Below is a small trained network, with its code and all its weights. Each question gives an input and a class and asks what happens when units are switched off, that is, made to give their printed mean instead of their output.

import numpy as np


def w(rows, s, z=0):
    codes = np.array(rows[::2]) - 128.0
    scale = np.full(codes.shape[1], s)
    scale[-1] = z or s
    return codes * scale


def f(y):
    return np.maximum(y, 0)


def log_softmax(a):
    a = a - a.max(-1, keepdims=True)
    return a - np.log(np.exp(a).sum(-1, keepdims=True))


def net(x, mask):
    res = np.array(x, float).reshape(1, 2) / 4 @ E
    y = f(res @ A[0][:, :-1].T + A[0][:, -1])
    res = res + np.where(mask, y, B[0][:, -1]) @ B[0][:, :-1]
    return log_softmax(res[-1] @ U[:, :-1].T + U[:, -1])


A, B = {}, {}
E = w([
[255,175,125,138,31],'x0',
[151,54,38,251,167],'x1',
],0.0089)
A[0] = w([
[149,88,21,153,147,199],'n1',
[156,123,76,203,150,88],'n2',
[136,68,79,198,97,245],'n3',
[168,195,183,52,88,108],'n4',
[193,146,139,142,95,95],'n5',
[60,111,122,130,144,225],'n6',
[70,167,197,78,95,95],'n7',
[94,204,169,70,96,127],'n8',
[143,156,158,39,139,115],'n9',
[143,97,150,136,109,254],'n10',
[246,139,107,126,14,153],'n11',
[48,106,117,121,155,121],'n12',
[2,88,157,113,218,88],'n13',
],0.0084,0.0066)
B[0] = w([
[43,103,210,113,64,230],'n1',
[70,95,198,246,120,185],'n2',
[35,159,198,127,146,249],'n3',
[88,118,158,206,149,209],'n4',
[200,161,114,186,224,172],'n5',
[132,228,185,81,166,216],'n6',
[83,55,189,216,147,191],'n7',
[53,102,200,203,122,203],'n8',
[58,56,195,167,151,185],'n9',
[58,201,182,49,88,214],'n10',
[156,202,133,157,254,254],'n11',
[196,183,106,146,214,188],'n12',
[192,168,110,176,238,235],'n13',
],0.0066,0.0097)
U = w([
[155,200,127,150,205,106],'0',
[37,32,164,195,101,93],'1',
[67,207,144,27,82,253],'2',
[225,42,2,85,121,47],'3',
[202,32,79,121,70,47],'4',
[177,18,52,94,127,39],'5',
[205,75,110,86,62,34],'6',
[118,78,11,111,79,36],'7',
],0.0086,0.0055)

Each question gives the input, the list of numbers given to net, and the class t.
The units are the neurons (one row each of A and B). Each row of codes is followed by its name. A weight is (code - 128) times the scale printed after its matrix; where a second scale follows, it is the last column's (A, B and U).
mask holds one flag per neuron, in row order. A switched-off neuron (its flag False) gives its mean, the last column of its row in B, instead of its output. The means were averaged over made-up inputs and are rounded, as every weight is.
A unit's drop is (log p(t) with every unit on - log p(t) with that unit switched off) / (log p(t) with every unit on - log p(t) with every unit switched off).
The circuit of an input: a set's keep is (log p(t) with only the set's units on - log p(t) with every unit switched off) / (log p(t) with every unit on - log p(t) with every unit switched off). Starting from the 12 units with the biggest drops (on a tie, the unit counted first), units are removed one at a time, each time the one whose removal leaves the highest keep (on an exact tie, the one counted first), for as long as the keep stays at least 0.8.
circuit, biggest first: the units of the circuit, biggest drop first
unit that matters most: the unit with the biggest drop
top k neurons: the k neurons with the biggest drops, biggest first
drop when u is switched off: that unit's drop, to one decimal
input [2,1], class 2: unit that matters most : n13
input [-6,-6], class 0: top 3 neurons : (n13; n1; n12)
input [2,-1], class 2: circuit, biggest first : (n13; n7)
input [6,8], class 1: top 2 neurons : (n1; n2)
input [-5,4], class 0: top 2 neurons : (n13; n12)
input [-3,-1], class 2: circuit, biggest first : (n11; n4; n2)
input [-3,0], class 2: top 2 neurons : (n11; n5)
input [8,-7], class 0: top 2 neurons : (n11; n5)
input [5,8], class 1: top 2 neurons : (n1; n2)
input [5,7], class 1: top 4 neurons : (n1; n2; n13; n6)
input [-5,-6], class 1: top 4 neurons : (n7; n11; n8; n9)
input [6,-6], class 0: top 4 neurons : (n11; n1; n5; n2)
input [-7,-8], class 1: top 2 neurons : (n7; n8)
input [4,7], class 1: circuit, biggest first : (n1)
input [-4,-6], class 1: top 2 neurons : (n7; n11)
input [-8,7], class 0: top 2 neurons : (n13; n12)
input [-3,2], class 2: drop when n7 is switched off : 0.1
input [-6,-5], class 0: drop when n12 is switched off : 0.3
input [-8,-2], class 0: drop when n13 is switched off : 0.2
input [-5,-8], class 1: unit that matters most : n7
